Below is a small trained network, with its code and all its weights. Each question gives an input and a class and asks what happens when units are switched off, that is, made to give their printed mean instead of their output.

import numpy as np


def w(rows, s, z=0):
    codes = np.array(rows[::2]) - 128.0
    scale = np.full(codes.shape[1], s)
    scale[-1] = z or s
    return codes * scale


def f(y):
    return y / 2 * (1 + np.tanh(0.7978845608 * (y + 0.044715 * y**3)))


def log_softmax(a):
    a = a - a.max(-1, keepdims=True)
    return a - np.log(np.exp(a).sum(-1, keepdims=True))


def net(x, mask):
    res = np.array(x, float).reshape(1, 3) / 4 @ E
    y = f(res @ A[0][:, :-1].T + A[0][:, -1])
    res = res + np.where(mask, y, B[0][:, -1]) @ B[0][:, :-1]
    return log_softmax(res[-1] @ U[:, :-1].T + U[:, -1])


A, B = {}, {}
E = w([
[52,156,124,162,253,144,125],'x0',
[83,29,221,149,98,160,141],'x1',
[150,150,178,185,147,63,243],'x2',
],0.015)
A[0] = w([
[140,107,137,113,93,155,119,183],'n0',
[106,46,216,152,97,159,149,177],'n1',
[142,135,184,216,159,54,228,174],'n2',
[156,132,117,107,111,93,165,74],'n3',
[92,50,203,171,86,151,144,35],'n4',
[123,153,127,138,161,115,140,53],'n5',
[184,84,130,90,53,119,118,206],'n6',
[144,142,128,109,119,120,153,132],'n7',
[218,85,130,105,12,122,116,182],'n8',
[140,139,194,204,159,49,244,126],'n9',
[8,29,173,127,165,205,74,118],'n10',
[177,125,116,146,129,97,141,162],'n11',
[168,152,132,134,120,112,147,166],'n12',
[81,104,147,125,145,158,119,45],'n13',
[95,60,205,157,82,173,146,72],'n14',
[146,203,62,112,149,110,102,200],'n15',
[128,123,90,91,110,164,86,206],'n16',
[137,141,110,103,117,138,110,44],'n17',
[162,109,135,101,51,132,120,192],'n18',
[95,104,156,162,145,133,165,172],'n19',
[100,120,162,168,154,105,144,25],'n20',
[126,122,171,141,103,116,136,182],'n21',
[129,97,149,135,95,107,152,41],'n22',
[90,96,128,135,130,154,111,170],'n23',
[87,55,210,161,81,161,154,172],'n24',
[139,136,183,206,153,40,229,4],'n25',
[131,114,142,92,120,127,124,13],'n26',
[75,178,133,161,241,132,131,171],'n27',
[146,169,54,93,124,135,82,143],'n28',
[152,210,55,113,166,92,98,106],'n29',
[218,171,144,129,124,66,175,170],'n30',
[196,83,147,65,26,108,117,92],'n31',
[96,120,158,149,142,143,108,95],'n32',
[77,168,119,165,188,128,134,26],'n33',
[234,182,122,129,78,38,201,140],'n34',
[246,175,107,110,61,36,210,126],'n35',
[172,80,135,102,63,129,112,68],'n36',
],0.011,0.012)
B[0] = w([
[149,143,120,150,120,105,138,174],'n0',
[81,79,102,79,169,188,92,226],'n1',
[205,200,128,179,105,68,144,255],'n2',
[113,109,147,163,96,117,155,141],'n3',
[225,219,114,153,115,80,127,182],'n4',
[167,162,136,126,128,126,129,137],'n5',
[184,183,117,160,129,91,135,219],'n6',
[114,108,139,151,114,121,150,140],'n7',
[184,181,65,110,173,121,85,238],'n8',
[197,197,64,121,164,101,87,248],'n9',
[73,77,191,173,72,100,191,239],'n10',
[88,103,163,159,92,106,156,161],'n11',
[103,99,148,163,96,117,161,163],'n12',
[102,92,108,157,110,118,154,141],'n13',
[168,180,94,109,153,126,103,190],'n14',
[190,178,110,143,129,97,122,230],'n15',
[111,116,93,90,163,166,91,211],'n16',
[135,145,126,135,114,128,126,132],'n17',
[171,169,127,140,125,98,121,203],'n18',
[138,141,143,150,101,97,146,185],'n19',
[91,109,125,113,135,150,112,145],'n20',
[104,110,142,114,124,144,130,170],'n21',
[156,150,125,155,110,86,144,137],'n22',
[96,99,157,145,104,119,153,173],'n23',
[87,90,95,84,169,174,94,225],'n24',
[80,78,25,10,233,225,24,207],'n25',
[133,132,125,117,126,138,124,124],'n26',
[79,79,100,73,169,189,85,246],'n27',
[159,157,97,119,150,120,103,204],'n28',
[132,141,60,76,186,161,67,211],'n29',
[86,86,172,167,93,119,164,204],'n30',
[102,116,83,61,181,176,78,204],'n31',
[110,117,151,140,109,119,139,145],'n32',
[198,210,108,147,121,85,124,166],'n33',
[85,80,176,172,80,118,167,223],'n34',
[91,89,186,178,76,113,179,229],'n35',
[103,114,101,90,162,165,97,168],'n36',
],0.012,0.019)
U = w([
[229,211,120,161,116,62,136,10],'0',
[79,77,105,61,165,219,103,212],'1',
[25,6,241,222,24,98,236,252],'2',
],0.015,0.0029)

Each question gives the input, the list of numbers given to net, and the class t.
The units are the neurons (one row each of A and B). Each row of codes is followed by its name. A weight is (code - 128) times the scale printed after its matrix; where a second scale follows, it is the last column's (A, B and U).
mask holds one flag per neuron, in row order. A switched-off neuron (its flag False) gives its mean, the last column of its row in B, instead of its output. The means were averaged over made-up inputs and are rounded, as every weight is.
A unit's drop is (log p(t) with every unit on - log p(t) with that unit switched off) / (log p(t) with every unit on - log p(t) with every unit switched off).
The circuit of an input: a set's keep is (log p(t) with only the set's units on - log p(t) with every unit switched off) / (log p(t) with every unit on - log p(t) with every unit switched off). Starting from the 12 units with the biggest drops (on a tie, the unit counted first), units are removed one at a time, each time the one whose removal leaves the highest keep (on an exact tie, the one counted first), for as long as the keep stays at least 0.8.
circuit, biggest first: the units of the circuit, biggest drop first
unit that matters most: the unit with the biggest drop
top k neurons: the k neurons with the biggest drops, biggest first
drop when u is switched off: that unit's drop, to one decimal
input [3,5,-3], class 2: circuit, biggest first : (n10)
input [2,-7,-2], class 1: top 4 neurons : (n2, n29, n6, n9)
input [8,-2,2], class 0: top 4 neurons : (n33, n1, n24, n2)
input [0,-2,-2], class 0: top 2 neurons : (n25, n1)
input [6,0,2], class 0: top 4 neurons : (n1, n33, n24, n2)
input [-5,8,1], class 0: top 4 neurons : (n4, n6, n25, n27)
input [3,3,-2], class 2: top 2 neurons : (n10, n25)
input [-6,-7,2], class 2: top 2 neurons : (n35, n34)
input [2,-7,0], class 1: top 2 neurons : (n2, n29)
input [-2,-1,-6], class 0: top 2 neurons : (n25, n27)
input [-2,7,2], class 0: top 2 neurons : (n4, n27)
input [-6,0,6], class 2: top 3 neurons : (n35, n34, n30)
input [2,4,6], class 1: top 3 neurons : (n25, n1, n24)
input [-7,-4,7], class 2: unit that matters most : n35
input [6,-2,1], class 0: drop when n33 is switched off : 1.7
input [8,4,-6], class 2: drop when n10 is switched off : 0.4
input [7,8,-6], class 2: drop when n10 is switched off : 0.9
